Here is a tiny trained network, its code and every weight. The questions are about switching its units off for an input and a class, where a switched-off unit gives its printed mean instead of its output.

import numpy as np


def w(rows, s, z=0):
    codes = np.array(rows[::2]) - 128.0
    scale = np.full(codes.shape[1], s)
    scale[-1] = z or s
    return codes * scale


def norm(h):
    return h / np.sqrt((h * h).mean(-1, keepdims=True) + 1e-5)


def f(y):
    return np.maximum(y, 0)


def log_softmax(a):
    a = a - a.max(-1, keepdims=True)
    return a - np.log(np.exp(a).sum(-1, keepdims=True))


def net(x, mask):
    res = np.array(x, float).reshape(1, 4) / 4 @ E
    u = 0
    for l in range(4):
        y = f(norm(res) @ A[l][:, :-1].T + A[l][:, -1])
        res = res + np.where(mask[u : u + 7], y, B[l][:, -1]) @ B[l][:, :-1]
        u += 7
    return log_softmax(norm(res)[-1] @ U[:, :-1].T + U[:, -1])


A, B = {}, {}
E = w([
[128,128,129,129,128],'x0',
[126,173,100,24,51],'x1',
[152,61,203,34,177],'x2',
[3,87,169,156,81],'x3',
],0.0017)
A[0] = w([
[130,154,101,109,92,59],'0.n0',
[199,3,149,129,130,2],'0.n1',
[6,153,105,159,165,168],'0.n2',
[125,187,186,59,141,34],'0.n3',
[104,146,51,172,40,132],'0.n4',
[190,151,107,163,153,205],'0.n5',
[56,123,128,63,141,38],'0.n6',
],0.0028,0.00066)
B[0] = w([
[249,96,100,138,127,175],'0.n0',
[86,64,113,65,145,188],'0.n1',
[12,143,216,170,183,232],'0.n2',
[95,103,122,216,88,179],'0.n3',
[230,98,206,178,65,252],'0.n4',
[6,152,139,190,239,225],'0.n5',
[186,173,158,116,179,179],'0.n6',
],0.0022,0.0016)
A[1] = w([
[251,229,6,180,207,196],'1.n0',
[39,117,173,158,181,155],'1.n1',
[119,150,162,36,75,147],'1.n2',
[189,139,75,82,185,186],'1.n3',
[113,183,134,197,177,2],'1.n4',
[40,97,154,159,46,133],'1.n5',
[161,220,121,82,113,122],'1.n6',
],0.0029,0.00065)
B[1] = w([
[33,164,188,94,124,255],'1.n0',
[136,118,104,174,224,203],'1.n1',
[206,88,58,173,172,184],'1.n2',
[1,153,190,143,166,190],'1.n3',
[223,81,99,97,101,169],'1.n4',
[112,221,167,20,147,201],'1.n5',
[126,56,97,146,70,178],'1.n6',
],0.0033,0.0029)
A[2] = w([
[114,126,130,105,3,247],'2.n0',
[157,223,110,251,43,112],'2.n1',
[174,188,142,82,175,101],'2.n2',
[166,135,234,139,162,202],'2.n3',
[176,124,77,32,38,173],'2.n4',
[190,101,155,116,139,98],'2.n5',
[146,188,153,51,185,105],'2.n6',
],0.0039,0.0014)
B[2] = w([
[198,90,157,164,244,240],'2.n0',
[118,35,74,4,87,235],'2.n1',
[80,162,69,78,131,169],'2.n2',
[108,147,75,116,49,251],'2.n3',
[192,163,154,167,214,231],'2.n4',
[86,58,92,118,90,151],'2.n5',
[77,149,132,168,85,211],'2.n6',
],0.0036,0.0025)
A[3] = w([
[100,72,111,211,149,149],'3.n0',
[101,58,205,68,213,132],'3.n1',
[205,111,125,218,203,127],'3.n2',
[97,173,161,99,123,101],'3.n3',
[71,3,81,163,149,152],'3.n4',
[142,237,100,115,169,248],'3.n5',
[138,65,34,84,146,249],'3.n6',
],0.0038,0.0012)
B[3] = w([
[194,165,143,80,139,186],'3.n0',
[135,167,57,181,55,252],'3.n1',
[253,138,198,178,224,189],'3.n2',
[119,156,213,158,154,171],'3.n3',
[211,153,113,68,118,219],'3.n4',
[60,132,204,230,126,205],'3.n5',
[121,65,131,156,93,214],'3.n6',
],0.0031,0.0033)
U = w([
[2,216,194,165,109,254],'0',
[232,142,169,194,195,78],'1',
[133,65,72,83,39,51],'2',
],0.0079,0.00083)

Each question gives the input, the list of numbers given to net, and the class t.
The units are the neurons (one row each of A and B). Each row of codes is followed by its name. A weight is (code - 128) times the scale printed after its matrix; where a second scale follows, it is the last column's (A, B and U).
mask holds one flag per neuron, layer by layer. A switched-off neuron (its flag False) gives its mean, the last column of its row in B, instead of its output. The means were averaged over made-up inputs and are rounded, as every weight is.
A unit's drop is (log p(t) with every unit on - log p(t) with that unit switched off) / (log p(t) with every unit on - log p(t) with every unit switched off).
The circuit of an input: a set's keep is (log p(t) with only the set's units on - log p(t) with every unit switched off) / (log p(t) with every unit on - log p(t) with every unit switched off). Starting from the 12 units with the biggest drops (on a tie, the unit counted first), units are removed one at a time, each time the one whose removal leaves the highest keep (on an exact tie, the one counted first), for as long as the keep stays at least 0.8.
circuit, biggest first: the units of the circuit, biggest drop first
unit that matters most: the unit with the biggest drop
k most important neurons: the k neurons with the biggest drops, biggest first
top k neurons in layer l: the k neurons of layer l with the biggest drops, biggest first
drop when u is switched off: that unit's drop, to one decimal
input [8,-1,-4,-1], class 2: circuit, biggest first => 2.n1
input [-6,8,-7,-2], class 1: circuit, biggest first => 2.n0, 2.n4
input [4,7,-6,1], class 1: 2 most important neurons => 2.n0, 2.n4
input [6,-4,-4,-5], class 0: circuit, biggest first => 1.n0, 2.n0
input [1,8,0,7], class 1: 3 most important neurons => 2.n0, 1.n0, 1.n2
input [-2,3,-8,-7], class 2: top 2 neurons in layer 1 => 1.n5, 1.n6
input [-6,7,-7,-8], class 0: circuit, biggest first => 1.n0, 3.n5
input [4,-8,-7,4], class 1: 3 most important neurons => 1.n1, 1.n0, 0.n2
input [-7,-1,2,-1], class 2: 4 most important neurons => 1.n5, 2.n4, 1.n0, 2.n0
input [3,3,2,-3], class 0: 2 most important neurons => 1.n3, 2.n1
input [-2,-1,-3,0], class 2: 2 most important neurons => 2.n1, 0.n4
input [0,-1,-6,-6], class 0: 4 most important neurons => 1.n0, 0.n5, 1.n2, 1.n3
input [-5,0,8,-8], class 0: 2 most important neurons => 1.n3, 2.n1
input [-8,1,-7,1], class 2: unit that matters most => 2.n1
input [-2,7,-2,6], class 1: 2 most important neurons => 2.n0, 1.n0
input [5,7,-4,5], class 1: 2 most important neurons => 2.n0, 2.n4
input [-5,4,4,2], class 1: top 2 neurons in layer 2 => 2.n4, 2.n1
input [4,5,-7,-2], class 2: drop when 2.n1 is switched off => 3.3
input [-6,2,5,-1], class 2: drop when 3.n5 is switched off => 0.0
input [1,5,-3,-2], class 1: drop when 2.n0 is switched off => 2.1
input [8,-1,-5,-7], class 0: unit that matters most => 1.n0
